In the rows, zero is written as 128.
Each row has a class, written after it, and each block has its own classes.
[127  64 128  42 131 147 153 142 109 105 162  92  93 124 167 100 103 133
 169 147 101 205  97 115 100 133 137 118  53  90 155 151 120 120 115 175] -> z_98
[115 252 114 122 121 192 129 146 104 100 114  74 130 121 145 123 106 115
 204 158  82 168  94  99 139 100  93 168 198 118 151 112 148 208 121 124] -> z_546
[133  83 153 127 104 110 138  96 125 144 107  93 113 125 116 122 150 126
 113  89 109  72 115 145 139 110 127 126 100 156 129 128 140 113 136 144] -> z_276
[146 141 164 128 153 118 138 143 106 124  51 161 146 175  87 126 128 117
 100 118 115  44 138 145 147 108 125 105 123  98 165  83  95  97 131 156] -> z_276
[138 110 146 137 109 124 133  82 149 139 122 116  97  96 148 114 121 121
 115 130 104  97 128 134 132 129 131 126 146 125 130 132 152 137 117 137] -> z_425
[119 136 163 104 125 130 137 109 144 141  90 117 116 159 139  98 105 146
  76 137 154 139  96 138 113 105 123 150 109 160 100 161 114 165 156 136] -> z_456
[154 104 137 126 116 152 141 102 118 153 120 109 110 115 144 124 118 137
 134 129  94  97 121 142 165 127 131 139 117 114 138 134 154 126 134 127] -> z_425
[126 137 163 118 166 130 134 128 112 138 113 118 130 186 126 165 106 123
 104 107 119 116 141 154  79 139 182 113 119 105 105 133 106 138 142 148] -> z_276
[143 105 175 112 108 133 134 113 109 148 115 116 130 110 117 117 132 130
 122 123  78  88 128 123 149 129 139 139 128 138 134 136 162 115 132 145] -> z_276
[161 112 121 141 118 116 130 136 100 132 158 140 126 116 165 183 163 104
 182  65  72  55 133 159  93 137  76 118  73 162 158 119 151 141 181 157] -> z_424
[131 127 172 112  89 135 154 118 131 150 152 120 150 117 113  96 138 127
 119 131  95  82 121 137 139 113 132 146 138 140 141 144 182 139 121 116] -> z_546
[142 142 143 100 131 192 118 117  99 103  59 158 126 149  54 115 156 132
  76 134 134  74 106 142 112 155  94 130 115 150 120 140 121 154 140 115] -> z_424
[124 201 158 140 123 153 136  95 107  81 145  78 102 192 179 195 114 119
 163 111 108 134  80 142 137 139 137 157 113 132  68 157 128 168  98 164] -> z_305
[133  89 124 206 166 121 164 126  75 148  73  67 114 191 170 120  96 128
 142  30  97 136 140 129 106  85  88 148 139  88 135 118  96 127  62 157] -> z_546
[159 150 164  85 131 127 122 109 136 112  90 113 125 133 107 145 100 128
 124 128 114 117 123 102 128 122  73 129 161 103 144 155  85 140 114 145] -> z_305
[125  94 141 139 113 212 116  98 108  73 115 108  82 211  88 154  92 137
 127  91 150 101  65  77 110 162 102 152 103 115 106 141  80  85 148 184] -> z_190
[142 143 134 126 103 104 136  95 145 124 119  90 137  84 120 137 112 126
 116 141 108 123  89 122 152 130 126 137 148 139 135 134 176 118 137 151] -> z_98
[126 101 123 117  93 136 136 121 147 140 144 125 114 118 148 143 134 141
 129 128 123  95 126 134 142 136 147 142 128 116 140 139 136 121 146 118] -> z_154
[170  95 141 120 109 154 144  79 140 161 109 117 152 178 148 152 131 102
 231 100 110 106 129 132  92 128 110  94  70  97 117  86 130 107 159 108] -> z_190
[145 113 127 114  82 194 136  73 138 109 148 137  80 203 144 139 137  96
  84  90 154  86 107 122 147 141  82 181 100 162 137 145  81  65 183 151] -> z_424
[120 132  92 126  60 190 112  79  93 141 158 132  91 179 164 157  96  89
 188  86 144 124 128  85 136 161 106 198 149 126 122 156  39 146 109 146] -> z_154
[163 154 116 178 130 147 136 167 171  99 124 156  65 182 192  79 170 116
  62 131 153 178 104 119 139 122  83 169 110 108 137 139 106 125 172 145] -> z_456
[134 113 143 104  73  95 126 104 122 144 120 111 135 112 106  99 124 122
 182 113 118  71 119 113 144  94 111 148 119 130 126 120 129 121 114 106] -> z_305
[154 168 143 124 120 209 115 159 140 123 110 138 103 135 107 132 103 126
  94 142 116 115 130 129 121 161 125 114 161 100 123 134 112 112 216 101] -> z_546
[131 125 135 210 141  70 134 102 141  95 114 157  84 118 171 157 105  97
 121 132 155  65  54 103 245 106 146 167 116  81 135 105 106 124 108 212] -> z_608
[137  84 147 113  98 151 136  88 121 152 146  89 118 109 124 107 115 135
 146 118  98 100 140 127 146 126 130 122 127 136 136 130 148 126 129 143] -> z_425
[137 152 108 122  93 164 137 122 133 128 148 102 137 124 120 105 142 127
 120 110 105  84 149 131 121 134 121 151 176 124 151 139 168 142 149 113] -> z_546
[135 150 114 152 209 120 139 135  96  89 149 173 128 175 163 173 141 110
  96  87  58  63  86  97  69 163 122 100 128 134 158 118 135 113 140 221] -> z_425
[137 124 180  97 140 161 137 121 106 131 120 160 117 122 113 163 156 113
  93 126 128 113  87 118 147 127  51 145 117 176 154 147 109 153 167 151] -> z_608
[151 217 169  20 147 138 126 101  83 110 102  86 151 119 110 115 125 104
 120 119  21 103 126 122 104 144  90  95 157 170 180 122 146 144  79 230] -> z_305
[124  88 160 147  99 140 154 106 122 140 158 107 109 120 132 119 124 137
 145 125 119  93 130 103 150 114 120 127 132 134 120 136 136 131 139 131] -> z_425
[148  97 158 117  90 114 116 112 132 148 113 109 119  91  90 114 138 125
 127 115  91  73 109 128 131 133 119 125 119 130 135 136 146 139 145 130] -> z_276
[141 106 145 144  98 133 137 110 150 132 117 128 118 108 125 106 154 127
 135 144 129  77 120 143 156 137 126 127  99 109 140 122 146 130 133 120] -> z_190
[149 146 108 154 173 211 140 174  46 125  59  88  37 116 154 133 140 143
 121 131  91 200  92 120 144 128 118 169 122 115 113 143 137 148  92 116] -> z_425
[131 134 147  87 129 175 148 128 135 111 151 115 130 149 127 144 119 168
  88 147 115 117 104 121 166 139 143 160 133 114 159 167 152 151 164 173] -> z_154
[159 165 139  39 105 213 164  62 165 123 112 103  94 208 192 122  76 117
 170 185 125 178  62 108 142 109 142 209  95  57 143 135 140 108 151 127] -> z_190
[159  79 115  79 145 198 141 139 119 123 161 135  63 155 143 154  94 120
 198 124 126  92  73  71 148 108 165 145  62  65 157 117 104 118 236 164] -> z_425
[131 106 171 115 132 141 150 107 156 138 123 151 163 167 117 144 107 137
  64 139 135 111 135 146 105 163 120 114 144  90 134 151 108 108 159 101] -> z_98
[120 104 139 144 108 119 130 108 160 137 157  93 135 116 111 117 151 139
 117 121 133  96 103 136 136 128 127 136 109 150 145 131 156 125 154 132] -> z_190
[140 101 129 123 123 150 135  95 102 143 112 114 133 133 104 127 142 130
 126 105 110  78 120 123 123 129 140 173 130 132 128 135 169 138 112 119] -> z_424
[149 144 151 106 158 179 137  94 155 160  82 143 133 171  75 145 136 120
  55 131 175 108 138 114  77 148 153 146 168 109 123 142 112 130 171  93] -> z_190
[139 127 160 111  97 113 158 136 124 156 147 120 148 101 131 111 129 130
 144 132  88  92 120 136 130  99 110 147 130 137 153 149 176 149 128 112] -> z_546
[145 166 174 157 131 147 128 132 115 119 103 129 148 153  94 146 131 129
 119 120 105  90 133 119 134 137 104 121 156 120 124 126 125 163 164 144] -> z_276
[128 146 152 116 143 138 148 117 112  98 139 168 151 176 115 157 119 113
  96 142 152 134 124 114  84 180 128 100 126 115  98 166  86 142 120 158] -> z_98
[144 105 146 142 107 120 120 108 148 170 144  95 158 125 125 104 124 141
  98 121 111 103 116 109 172 139 114 141 147 149 133 150 130 129 145 134] -> z_456
[130 116 163 127 157 124 166 110 131  84 100 121 113 140 100 124 134 146
  90 158 148 114 111  88 126 108 122  94 143 120 111 143 124 136  88 164] -> z_425
[122 165 114 180 104 132 188 117  79 128  67 204 122 137 197 128 115 122
 156 151 195  50 205  88 156 129 118 121 132 125  70 128  63 115 189 104] -> z_190
[113 148 119 141 149 118 156 185 115  60 152 159  98 187 144 128 162 148
 107 122 144 113  90 123  81 111 137 156  78 118 119 147 141 157 186 157] -> z_276
[130  74 159  91 112 124 140 115 122 147 157 114 125 112 115 125 137 139
 120 116 131 130 116 133 123 108 118 161 110 145 141 138 175 136 144 139] -> z_608
[127  92 144  92 144 201 143 150 135  81 156 127  58 139 160 169 188 135
 150 124 112  63 127 124  96 158 182 137 108  44 121 154 146 176 142  96] -> z_305
[122 159 176  88 110 147 159 100 113 123 107 102 166 147  99 165  95 129
 122 144 133 124 123 113 126 130  72 102 161 149 132 141  92 126 141 135] -> z_98
[182 191 148  77 143 166 195 100  84 156 118  48 106 203 143 140 174  88
 143  78  66 117  77  74 109  99  89 156 133 113 140 128 134 142 115 148] -> z_305
[137  98 151 129 118 143 135 118 158 137 145 142 138 119 143 136 131 132
 115 109  98  74 138 147 112 123 142 146 146 120 148 141 183 124 166 115] -> z_546
[141 188 126  91 124 180 183  86  83 143 130  95 158 150 199 166 147 123
 144 148  76 112 130 131 159 161  91 120 144 133 110 134 153 146 144 111] -> z_608
[131  82 139 131 127 142 145 117 119 137 126 106 106 141 140 125 120 149
 140 108 101  88 128 159 105 123 150 125 104  95 129 124 162 141 124 123] -> z_425
[137 124 122 132 105 101 146 115 132 136 154 102 173 112 117 163 128 135
 136 125 116  95 119 129 143 136 111 146 154 114 155 145 161 137 127 115] -> z_98
[117 136 118 100  96 239 126  98  87 148  93 115  80 157 106  76 148  91
 127 111 168 134  90 103 168 129 101 126  87 187  95  80  63 104 237 118] -> z_608
[114 130 128 147 167  87 164 129 113 123 106 100 174 155 174 123  86 143
 147 155  91 132 116  83 126 136  94  72 133  96 136 109  79  64  96 148] -> z_190
[139 126 118 123  95 126 109 117 140 152 133 137 152 110 127 137 113 133
 163 114 100  96 131 131 140 126 137 156 146 128 159 113 162 132 159 137] -> z_154
[132  95 171 103  96 144 139 100 144 139 164  73 108  96 118 128 120 141
 150 137 102 125 123 122 136 104 129 130 141 140 142 134 175 139 125 139] -> z_425
[146  88 142 119 109 125 134 103 154 136 120 108 136 131 125 117 147 142
 125 136 144  90 105 113 174 111 136 140 112 139 122 143 149 132 130 131] -> z_456
[151 154  72 109 101 135 161 146  94 120  94  92  85 129 187 157  97 130
 114 141 132 152 148 157 133 161  97 137 131  70 136 163  81  99 107 100] -> z_98
[146 108 162 162 137 118 127 147 160 103 100 157 148 178  62 132 140 137
 118 147 177 124  91 120 129 112  73 126 103  97 147 121  94 112 118 118] -> z_190
[164 155 180 124 135 164 133 154 137 101  64 157 127 188  69  97 132 144
  69 151 160 107 136 126 118 134 120 104 131  97 107 129 116 156 145 150] -> z_456
[163 122 149 162 124 168 137 116 141 143  90 130 125 198  59 101 161 118
  51 126 188 119 127 139 144 155 118 118 108 110 111 129  79  90 126 111] -> z_190
[144  97 165  99 131 115 132 110 123 142  63 139 114  90 130 116  99 140
 100 146 126 156 147 142 111 125  95 130 146 105 123 140 134 138 104 120] -> z_608
[146 150 126 124 169 161 147 148 137 116 110 104 115 152 119 151 166 131
 108 150 144 137  95 136 147 122 135 129  98 117 154 120 132 118 145 134] -> z_190
[135 138 107  97  97 108 147 142 117  95 165  88  79 173 171  65  92 114
 145 127 135 123 118 118 160 135 127  87  50  80 119 132  27  91 152 190] -> z_305
[133 192 158 149  81 134 145 143 109 126 110  91 121 127 112 146 123 113
 122 134 121 143 132 164  95 161  83  84 146 127  96 129 106 153 124 105] -> z_98
[148 141  83 113 139 132 120 139 133 121 125 128 136 154 104 115 137 145
  85 103 147 127 144 150 111 142 135 129 122 123 157 139 120 151 165 172] -> z_154
[130 113 147 138  90 114 137 118 121 138 103 102 103  98 153 119 137 133
 119 122  77  81 118 144 156 122 120 146 129 136 134 129 159 102 126 119] -> z_276
[145 133 107 111  87 138 141  94 123 131 110 112 140 120 145 122 124 114
 137 131 106 104 129 148 149 156 111 118 127 115 142 120 134  97 127 121] -> z_98

A new block, with new classes.
[141 133 161 163 146 173 146 193 123  88 153 146 126 173 111 120  78  99
 130 123 122  84 197 135 173 100 159 109 109 104  67 124 103 110 111 154] -> z_192
[126 110 118  90 142 150 178 106 129 177 117 121 120 106 152 106 149 145
 105 159  84  99 148 164 108 145  95 172 132 135 133 125 109 109 121 132] -> z_522
[125 121 168 126 125  94 141 156 131 118  59 116 166 154  82  76 102 161
 160 151 117 150 136 131 132  94 139 157 128 114 163 163 143 108  98 136] -> z_126
[129 145 174 159 136 142 163 142 137 142  47 148  71 118 116  96 112 229
 192 175 210  77 159 128 150 205 155 102  30 126 219 158 163 124 171  46] -> z_522
[146 136 109  95 108  97 157  29 105 155 110  92 153 141 113 135  95 190
 146 102 130 118 161 156 116 130 147 140  76 116 128  98  85 114 148 111] -> z_714
[121 106 112 129 145  93 154 131 139 138  89 118 115 116 170 114 151 124
 119 128  51 132 138 109 137 151 124 124 163 122 173 115 133 155 129 125] -> z_364
[163 114 183 164 174 174 219 130 118 103  75 157  81 109 174 126 145 143
 100 124 109 161 164 119 127 218 114 160  59  88 197 124 134 161 129  94] -> z_714
[142 114 127 146 126  98 124 129 115 135 127 129 134 139 153  96  95 124
  94 123 136 167 119 142 134 110 102 154 124 157 144 142 137  64 122 167] -> z_126
[149 133 150 178 127 157  74 153 142  87  94 161 141 118 111 143 141 151
 158 139 187 134 169  62 154 252 132 145  69 111 132 116 107  97 151 118] -> z_49
[134 155  72 132 140 167 109 138 135 106  70 167 135 123 173 108 113 126
 128 143  90  78 149 130 139 163 151 120 139 120 111 132 103  47 128 150] -> z_49
[158 175 189  96 117 113 166 131 108 150 216 177 108  89 120 115 140 138
 144 120 160 114 143  96 144 136 101 152 189 116 105  91 179 148 124 165] -> z_522
[204  72 120 170 155 163 126 116  83 135 174 143  88 130 109 168 133 136
 143  85 129 119 157 119  66 141  77 220  90 130 109 117  97  88 116 122] -> z_593
[160 149 141 102  58  95 135 143 117 122 132 116 147 143  60  99 117 118
 211  58 148 154 127  68  87  74 138  73 186 103 112 115 147 160  88  90] -> z_762
[ 99 149  96  95 124 147  89 168 179 168 169 114 121 149 206 122 117 106
 151 142 139 114 120 170 136  71 152 131 129  86  85 117  93 142 153 187] -> z_49
[141 156 203 138 147 135 146 143 120  54 129 127 146 111  66  97 106 155
 145 130 193 114 152 121 135 120 128 123  80 104  44 128 160 208  75 130] -> z_593
[140 142 188 107 171 144 222 170 181 124 112 126 112 139 235  68 110 201
 155 168  37  94 137 109 178 121 139 157 162  80 136 111 167 153 148 209] -> z_714
[173 140 156 141 128 148 127 186 130  88 175 138 103 158 134 166 140 103
 101 124 133 109 161 111 111  81  99 151 171 107  92 121 108 118 107 166] -> z_192
[175 118 174 158 141 139 124 141 111 108 121 120 102 120 113 128 123  98
 185  94 163 157 142 121  95 127 152 148  90  99 142 104 123 212 102 110] -> z_762
[156 166 130 157 139 122 123 134  88  60 150 190  48 111 144 101 129  87
 127  80 140 149 108 144 101 131 143 126  90 152 206  93 135 222 106  84] -> z_364
[163  94 193 106 130 153 191  94 121 147 213  95 113 162 172 165 138  73
  92  84  67 137 140 124 101  62 140 134 191 103 112 123 105  97 129 212] -> z_714
[113 192 122 136 102 117  55 124 151  36  58 153 173  96  88 109 115 160
 133 134 180 151 101  86 125 194  65 105  83 145 107 120  96 171  73 101] -> z_714
[127 104  94  91 105  72 147 116 128 146 102  98 139 119 153  81 110 128
 104 102  85 138  96 127 123 126 132 149 121 129 180 113 120 118 138 144] -> z_762
[147 113  66 185 185 173  56  94 151  98  78 126 122 116 174 140 119 120
 137 161  79 105 181 147 140 186 150 186  78 156 128  87  29 159 144 149] -> z_364
[124  78 171 103 136 119 135 119 125 123 120 114 172 136  30 128 144 174
 159 135 110  51 164  64 118 180 136 164 144 125 108 173  74  37 153 141] -> z_762
[205  66 115 158 151 176 138 107 125 132 156 102 123 152 160 139 138  79
 169  94  94 133 129 118  51  53 111 203 217  93 105 125 140  79 127 154] -> z_762
[129 125 126  86 112  39 186  84 103 135  68 105 150 111 118 113 127 138
  81  93  67 153 158 116 130 152 125 147 151 114 158  87 113 138 100 135] -> z_364
[162 117  96 156  91 159 124  45 127 156 222 102 103 115 150 131 171  43
 115 104 171 182 132 149 102  64 126  65 207 123 186 121 180 198 128  84] -> z_762
[153 123 161 183 136 193 190  40 123 192 131 108 103  98 117 108  96  91
 189  97 150 129 210 197 103  81 130 114 135 130  64 118 162 170  86 109] -> z_522
[170 103 152 168 153 143 137 132  93  98 151 156 100 118 133 135 135 158
 138 114 112 113 146 119 101 164  37 148 110 128 127 102 141 167  82 118] -> z_593
[168 168  95 148 138 125 130 124  85  90 118 159 143 112  65  61 101 207
 170 134 151 140 180 159 124 131 111 188  64 160 108 115 151 168 125  68] -> z_126
[206  86 192 237 171 162 127 155 106 145  38 175  96 128 145 162 139 125
 200 127 130 180 185  60 112 228 102 141 136 119 165 138 130  69  83 118] -> z_126
[207 184 161 184 108 114 143 147  67 117 186 182  77  94  77  88  65 131
 142  47 244 197 199 127 122 109  92 170  89 162  95 120 155 140  90 128] -> z_126
[171  79 203 189 182 201 191  78 118 127 120 129 119 122 120 168 135 104
 165  96 124 118 209 108 105 172 136 149  98  78 100 147 101 123 134 129] -> z_714
[ 80 132  95 117 156 121  93 231 131  47 144 128 146 129  88  85 120 123
 107 135 152 119 130 133 142 123  85 124  77 123  70 152 115 191 120  79] -> z_364
[223  99 191 141 144 132 177 126  77 152 188 123 107 164 140 151 152 150
 165 116 118 161 191  99 108 117 144 159 162 118 129 104 143 109 131 152] -> z_126
[148 106  52 100 184 146 150 165 106  87 153 155 139 125 207  75 120 110
  73 130  82  89 150 106 152 169 104 146 155 123  84 110  85  65 115 165] -> z_364
[203 110  56 135  96 135  68 167 100 101 115 117 149 107 140 148 148  93
 107 138 173 161 160  65 125 162  91 109 117  94 235 110 109 154 123  83] -> z_522
[165  41 126 207 167 163 131 101 105  93 103 113 108 127 138 137 146  62
 116  84  87 137 157 103  83 164 103 130 138 160 135 149 105  75  92 113] -> z_364
[195 123 168 110 172 152 130 158 122 118 161 128 104 140 174 147 120 167
 136 152 109  86 158  91 137 141 131 188 153 113 124 133  73  59 112 222] -> z_714
[148 109 176 136 108 126 177  50 113 137 130 108 122 152 128 129  96 100
 105  83 101 146 128 175  82  53 111 144 144 115 123  99 130 138  67 167] -> z_593
[201  96 119 109 132 136 114 139 129 116 103 105 130 131 163 151 191 135
 146 140  82 109 145  62  92 160 171 170 163 103 175 130  98  69 135 167] -> z_49
[171 118  97 143 114 173  85 143 108 111 174 116 102 152  91 172 136  72
  92 121 187 151 129 139  88  55 141 118 122 113 134 159 114 114 108  98] -> z_593
[121  97 154  80 143 112 186  93 118 152 164 102 157 130 116 142 139 136
  87 112  70 122 134 142 105 106  76 193 162 101  86 139 113  86 118 168] -> z_714
[136 141 147 135 125 151 143  82 146 160 121 116 101 140 147 155 134 129
 126 146 130 145 133 153 126 101 146 118 158 110 173 146 132 110 125 127] -> z_714
[181 144 150 168 119 166 110 186 132  47 134 133 105 170 111 134 144 124
 188 114 165 104 145  84  88  97 135  74 125 126  89 127 131 158  98  86] -> z_192
[165 106 142 200 144 130  80 153  83 118 168 165  85 150 121 156 114  94
 151  98 160 136 114 131  96  97 116 127 120 163 148 169 149  60 151 120] -> z_126
[122 105 132 120 120 102 141  88 140 129 109 101 150 120 130  99 119 115
 122 115 131 148 110 151 107 107 107 172 128  96 165 115 135 162 126 132] -> z_762
[129 216 160 148 140 133 154 220 125  23 152 221  68 118 122  26  65 185
 176  75 168  72 139  88 139 135  94 100 118 171  40 124 155 145 109 124] -> z_364
[117 147 141 118  86 136 166 107 121 125 124 134 132 121 143  81  95 109
  86 118 146 127 144 140 146 126  96  60 132 143 155 117 140 124 100 127] -> z_522
[168 131 113 150 104  84 137 186 109  59  40 112 132 149 115 158 144 204
 122 108 151  96 148  51  90 184  58  60 106 140  68 135 141  69 121  56] -> z_192
[182 160 176 134  97 129 170 192 109  87 177 183 104 148 151  70  84 104
 105  74 174 165 147  74 130  89 123 114 149 134 136 140 135  83 117 187] -> z_126
[ 64 197 205 153 127 141  99 203 185 115  87 215 107 120 177 140 133 146
 150 172 170 134 138 101 198 239  99  84 102  64 153  98 132 191 143 142] -> z_49
[161 114 121 183 156 137 106 122 116 143 194 138  97 121 130 134 109 119
 178  98 167 124 187 118 140 131 102 144 158 129  79 115 132 126 124 131] -> z_364
[121 114  90 137 141 122 132 153 136 113 116 134 138 118 160 130 143  81
  84 135  83 110 144 139 137 132  97 129 123 102 134 120 106 160 111 131] -> z_192
[ 89 149  84  46 110  81 156 163 138 140 105 130 156 124 140  55 107 157
  99 136  95  80 104 149 148  95 138 153 153 100 144 161 141  42 131 166] -> z_49
[183  83 157 175 146 189 204  71 131 143  87 135 128 145 143 102 135 145
 153 139 112 157 155  78 159 203 191 133 139  98 208 144 173  25 140  95] -> z_714
[153  98  97 151 153 156 122 152 101  94 143 122 144 137 114  96  89  75
  99  96 109 151 187 119 160 153 151 149 103 139  82 107  75 103  94 141] -> z_364
[126 125 132 140 101  79 141  71 115 136  65 118 174  80  99 110 104 138
 169  95 153 100 159 115 110 145  56  96 127 103 132 118 154 167 105 103] -> z_522
[223  69 105 158 124 176 100 119 107 116 129  72 133 160 102 164 150 101
 161 102 176 176 151 104  36  90 100 180 162 106 100 129 109  81  94  89] -> z_762
[202  78 118 108 132 143 178 129  78 106 117 113 156 125 113 100 141 145
 148 118  74  86 181  86 101 151 124 155 124 111 176 114 119 106 123 109] -> z_522
[115 138  97  94  87  96 195  77 145 171  43 110 133 105 166  86 116 148
  93 123  80 125 121 149 107 115 104 125 144 133 176 118 150 104 134 120] -> z_522
[167 145 156 134 163 181 158 102 126 102 144 142 115 118 124  89  94 128
 114 157 123  97 179 167 156  95 187 181 102 103 139 115 111 173  95 182] -> z_593
[119 163 108 166  91 158 106 122 151 127  37 148 125 124 125 150 103 113
 104 112 164 198 135 104 132 190  94  70 105 130 127 137  98  82  91  79] -> z_714
